[[18 14 18  9 21 16 28 25 15 20 20]
 [19 17 24 12 18 24 19 31 21 21 14]
 [23 10 14 24 22 19 27 26 22 21 16]]
->
[[20 20 18 14 18  9 21 16 28 25 15]
 [21 14 19 17 24 12 18 24 19 31 21]
 [21 16 23 10 14 24 22 19 27 26 22]]

[[ -6   5 -24  -9   6   6  -8  28 -19]
 [ -6 -14   6   5  12  -8  10  33   4]
 [  5   9  -5  -7   2   2   1 -28  -1]
 [ 20  -5   5   5  14  14  -3  -2  -9]]
->
[[ 28 -19  -6   5 -24  -9   6   6  -8]
 [ 33   4  -6 -14   6   5  12  -8  10]
 [-28  -1   5   9  -5  -7   2   2   1]
 [ -2  -9  20  -5   5   5  14  14  -3]]

[[ -5   9  15  -1  -5  -9  -9  -4  -3  13   5]
 [-17  -1   0 -14  25   6 -15  -9  -4 -14 -39]
 [-14  -9 -29   4  -2 -22  14 -10  -4 -14  19]
 [ -3 -11   8   7 -12  -7   9  12  -9   1  29]
 [  8  14  22  -6   8   8  17  34  -2 -20 -14]
 [ -9  14 -17   1 -11  19  13 -24  -2 -13  12]]
->
[[ 13   5  -5   9  15  -1  -5  -9  -9  -4  -3]
 [-14 -39 -17  -1   0 -14  25   6 -15  -9  -4]
 [-14  19 -14  -9 -29   4  -2 -22  14 -10  -4]
 [  1  29  -3 -11   8   7 -12  -7   9  12  -9]
 [-20 -14   8  14  22  -6   8   8  17  34  -2]
 [-13  12  -9  14 -17   1 -11  19  13 -24  -2]]

[[ 15 -20  11  23  23  11  31 -24 -24]
 [  7 -10   3  12  14   6  20 -12 -14]
 [ 10 -14   8  19  19   8  25 -18 -18]
 [  9 -11   2  12  14   5  19 -11 -13]
 [ 14 -18  10  21  22  11  29 -22 -23]
 [ 12 -17  10  20  20  10  27 -21 -21]
 [ -1   1   0  -3  -3   0  -2   0   0]
 [ -5   5  -1  -2  -3  -3  -3   2   2]
 [  8 -11   3  12  15   6  20 -12 -14]
 [ 15 -20  12  22  22  12  30 -24 -24]]
->
[[-24 -24  15 -20  11  23  23  11  31]
 [-12 -14   7 -10   3  12  14   6  20]
 [-18 -18  10 -14   8  19  19   8  25]
 [-11 -13   9 -11   2  12  14   5  19]
 [-22 -23  14 -18  10  21  22  11  29]
 [-21 -21  12 -17  10  20  20  10  27]
 [  0   0  -1   1   0  -3  -3   0  -2]
 [  2   2  -5   5  -1  -2  -3  -3  -3]
 [-12 -14   8 -11   3  12  15   6  20]
 [-24 -24  15 -20  12  22  22  12  30]]

[[ 18  25  -5  -1  19  32 -23  12  25  -6  -2 -12  21]
 [ -7  -5  -5  -1  11   2 -11   6  13 -18  -8 -12  15]
 [ -9  -7 -23 -10  24   6 -14  22  14  -3 -14 -13  22]
 [ -4  -1  -8  -2   5  -4   3   2  10  -4  -5  -3   7]]
->
[[-12  21  18  25  -5  -1  19  32 -23  12  25  -6  -2]
 [-12  15  -7  -5  -5  -1  11   2 -11   6  13 -18  -8]
 [-13  22  -9  -7 -23 -10  24   6 -14  22  14  -3 -14]
 [ -3   7  -4  -1  -8  -2   5  -4   3   2  10  -4  -5]]

[[ -9  21   3 -12 -38]
 [ 25  11   5 -15  21]
 [  3   9  -2  34   9]]
->
[[-12 -38  -9  21   3]
 [-15  21  25  11   5]
 [ 34   9   3   9  -2]]

[[  3  -2   1   3  -2   1   0   7   6   3  -5  -4  10]
 [ -7  -5   2  -2  -3  -6  -5  -9 -10   3  -1   3 -13]
 [  9   8  -6  -4  -4  -1  12  13   2  -5   0   0 -19]
 [ -5  15   7  11   9  12  14  -2   7   2   7  12  22]
 [ -6   8   5  11  41   8  18 -11  10   3   3   5  22]
 [ 27 -17  -1  -1  -7  -5  -7   5   8  -1   1 -12   9]]
->
[[ -4  10   3  -2   1   3  -2   1   0   7   6   3  -5]
 [  3 -13  -7  -5   2  -2  -3  -6  -5  -9 -10   3  -1]
 [  0 -19   9   8  -6  -4  -4  -1  12  13   2  -5   0]
 [ 12  22  -5  15   7  11   9  12  14  -2   7   2   7]
 [  5  22  -6   8   5  11  41   8  18 -11  10   3   3]
 [-12   9  27 -17  -1  -1  -7  -5  -7   5   8  -1   1]]
---
[[  0  -7 -12]
 [-14 -10  -2]
 [-24   4  36]
 [-10 -13   4]
 [ 29  29 -39]]
->
[[ -7 -12]
 [-10  -2]]

[[  3  31   8]
 [ -5 -22  -6]
 [ -4   1  -4]
 [  0   2  -2]
 [  6   4   8]]
->
[[ 31   8]
 [-22  -6]]

[[ 32 -11   3]
 [ 38 -26  -1]
 [ 36 -27   6]
 [-22 -39  30]
 [ 13  14 -32]]
->
[[-11   3]
 [-26  -1]]

[[  3   2  -4 -10]
 [ -1   0   1  32]
 [ -1   0  -2 -24]
 [  0  -3  -3  -1]
 [  0  36   6   2]]
->
[[ 2 -4]
 [ 0  1]]

[[-29  15  -4   8 -22]
 [-19  13   5 -20 -15]
 [ -3  -9  19 -39  35]]
->
[[15 -4]
 [13  5]]

[[-13  10  38]
 [-30  -4 -37]]
->
[[ 10  38]
 [ -4 -37]]
